Below are the code and all the weights of a small trained network. Each question names an input and a class and asks about switching units off, where a switched-off unit gives its printed mean instead of its output.

import numpy as np


def w(rows, s, z=0):
    codes = np.array(rows[::2]) - 128.0
    scale = np.full(codes.shape[1], s)
    scale[-1] = z or s
    return codes * scale


def norm(h):
    return h / np.sqrt((h * h).mean(-1, keepdims=True) + 1e-5)


def f(y):
    return y / 2 * (1 + np.tanh(0.7978845608 * (y + 0.044715 * y**3)))


def log_softmax(a):
    a = a - a.max(-1, keepdims=True)
    return a - np.log(np.exp(a).sum(-1, keepdims=True))


def net(x, mask):
    res = np.array(x, float).reshape(1, 4) / 4 @ E
    u = 0
    for l in range(4):
        y = f(norm(res) @ A[l][:, :-1].T + A[l][:, -1])
        res = res + np.where(mask[u : u + 6], y, B[l][:, -1]) @ B[l][:, :-1]
        u += 6
    return log_softmax(norm(res)[-1] @ U[:, :-1].T + U[:, -1])


A, B = {}, {}
E = w([
[3,138,110,47],'x0',
[56,81,61,220],'x1',
[58,250,81,177],'x2',
[149,175,21,248],'x3',
],0.0054)
A[0] = w([
[186,55,92,148,140],'0.n1',
[149,83,255,99,55],'0.n2',
[176,124,100,204,126],'0.n3',
[108,80,145,171,73],'0.n4',
[124,153,200,189,83],'0.n5',
[124,63,101,149,1],'0.n6',
],0.0098,0.0027)
B[0] = w([
[105,74,140,209,206],'0.n1',
[166,166,60,113,255],'0.n2',
[115,146,146,167,223],'0.n3',
[152,144,179,2,140],'0.n4',
[99,78,198,113,139],'0.n5',
[116,92,75,67,132],'0.n6',
],0.0089,0.0041)
A[1] = w([
[84,5,50,87,87],'1.n1',
[95,56,119,59,155],'1.n2',
[2,209,204,117,30],'1.n3',
[164,102,150,135,172],'1.n4',
[223,69,144,105,6],'1.n5',
[132,66,49,167,107],'1.n6',
],0.0082,0.0026)
B[1] = w([
[143,151,252,138,250],'1.n1',
[148,151,150,157,231],'1.n2',
[100,143,135,145,252],'1.n3',
[176,129,104,153,181],'1.n4',
[108,152,120,74,209],'1.n5',
[112,179,149,101,224],'1.n6',
],0.014,0.0023)
A[2] = w([
[219,185,102,236,60],'2.n1',
[88,107,1,76,2],'2.n2',
[193,53,97,62,38],'2.n3',
[153,184,137,152,116],'2.n4',
[159,88,129,212,101],'2.n5',
[89,187,110,156,139],'2.n6',
],0.0088,0.0016)
B[2] = w([
[132,93,107,2,254],'2.n1',
[107,110,192,119,131],'2.n2',
[105,233,37,106,175],'2.n3',
[99,84,117,133,179],'2.n4',
[145,66,184,64,186],'2.n5',
[56,114,147,69,204],'2.n6',
],0.0074,0.004)
A[3] = w([
[165,66,110,125,109],'3.n1',
[9,115,106,106,136],'3.n2',
[117,104,140,100,220],'3.n3',
[147,179,88,93,118],'3.n4',
[169,156,88,69,185],'3.n5',
[34,208,142,157,4],'3.n6',
],0.015,0.0019)
B[3] = w([
[31,81,134,72,162],'3.n1',
[71,176,190,184,255],'3.n2',
[212,164,1,132,166],'3.n3',
[199,227,131,55,204],'3.n4',
[100,176,85,119,240],'3.n5',
[36,108,80,213,254],'3.n6',
],0.0085,0.0072)
U = w([
[152,177,65,70,179],'0',
[131,105,111,149,21],'1',
[163,105,91,186,6],'2',
[33,177,133,208,174],'3',
[158,105,91,180,3],'4',
[135,1,105,82,118],'5',
[173,121,202,133,213],'6',
],0.021,0.012)

Each question gives the input, the list of numbers given to net, and the class t.
The units are the neurons (one row each of A and B). Each row of codes is followed by its name. A weight is (code - 128) times the scale printed after its matrix; where a second scale follows, it is the last column's (A, B and U).
mask holds one flag per neuron, layer by layer. A switched-off neuron (its flag False) gives its mean, the last column of its row in B, instead of its output. The means were averaged over made-up inputs and are rounded, as every weight is.
A unit's drop is (log p(t) with every unit on - log p(t) with that unit switched off) / (log p(t) with every unit on - log p(t) with every unit switched off).
The circuit of an input: a set's keep is (log p(t) with only the set's units on - log p(t) with every unit switched off) / (log p(t) with every unit on - log p(t) with every unit switched off). Starting from the 12 units with the biggest drops (on a tie, the unit counted first), units are removed one at a time, each time the one whose removal leaves the highest keep (on an exact tie, the one counted first), for as long as the keep stays at least 0.8.
circuit, biggest first: the units of the circuit, biggest drop first
unit that matters most: the unit with the biggest drop
k most important neurons: the k neurons with the biggest drops, biggest first
top k neurons in layer l: the k neurons of layer l with the biggest drops, biggest first
drop of u: that unit's drop, to one decimal
input [-2,6,-3,5], class 5: unit that matters most	2.n5
input [-7,7,3,-6], class 6: circuit, biggest first	3.n6; 0.n4
input [1,4,0,-7], class 6: 2 most important neurons	1.n1; 3.n6
input [7,3,-3,-4], class 6: top 2 neurons in layer 3	3.n5; 3.n2
input [3,3,-4,-7], class 6: 2 most important neurons	1.n1; 1.n2
input [6,-3,-4,0], class 6: 2 most important neurons	1.n2; 1.n1
input [-7,8,-7,-1], class 5: 2 most important neurons	0.n1; 3.n2
input [2,-5,2,8], class 0: 4 most important neurons	2.n1; 1.n3; 3.n4; 1.n5
input [4,-1,-3,-4], class 0: 2 most important neurons	0.n2; 0.n1
input [-2,5,-5,1], class 6: 2 most important neurons	1.n1; 0.n6
input [-8,-4,6,0], class 5: top 3 neurons in layer 2	2.n1; 2.n3; 2.n5
input [-8,1,-7,0], class 5: 2 most important neurons	0.n1; 3.n1
input [1,-2,-8,-6], class 0: drop of 0.n2	0.2
input [5,7,-2,-3], class 6: drop of 3.n5	0.1
input [-4,3,0,-6], class 0: circuit, biggest first	0.n2
input [2,7,-5,-1], class 6: drop of 1.n1	0.6
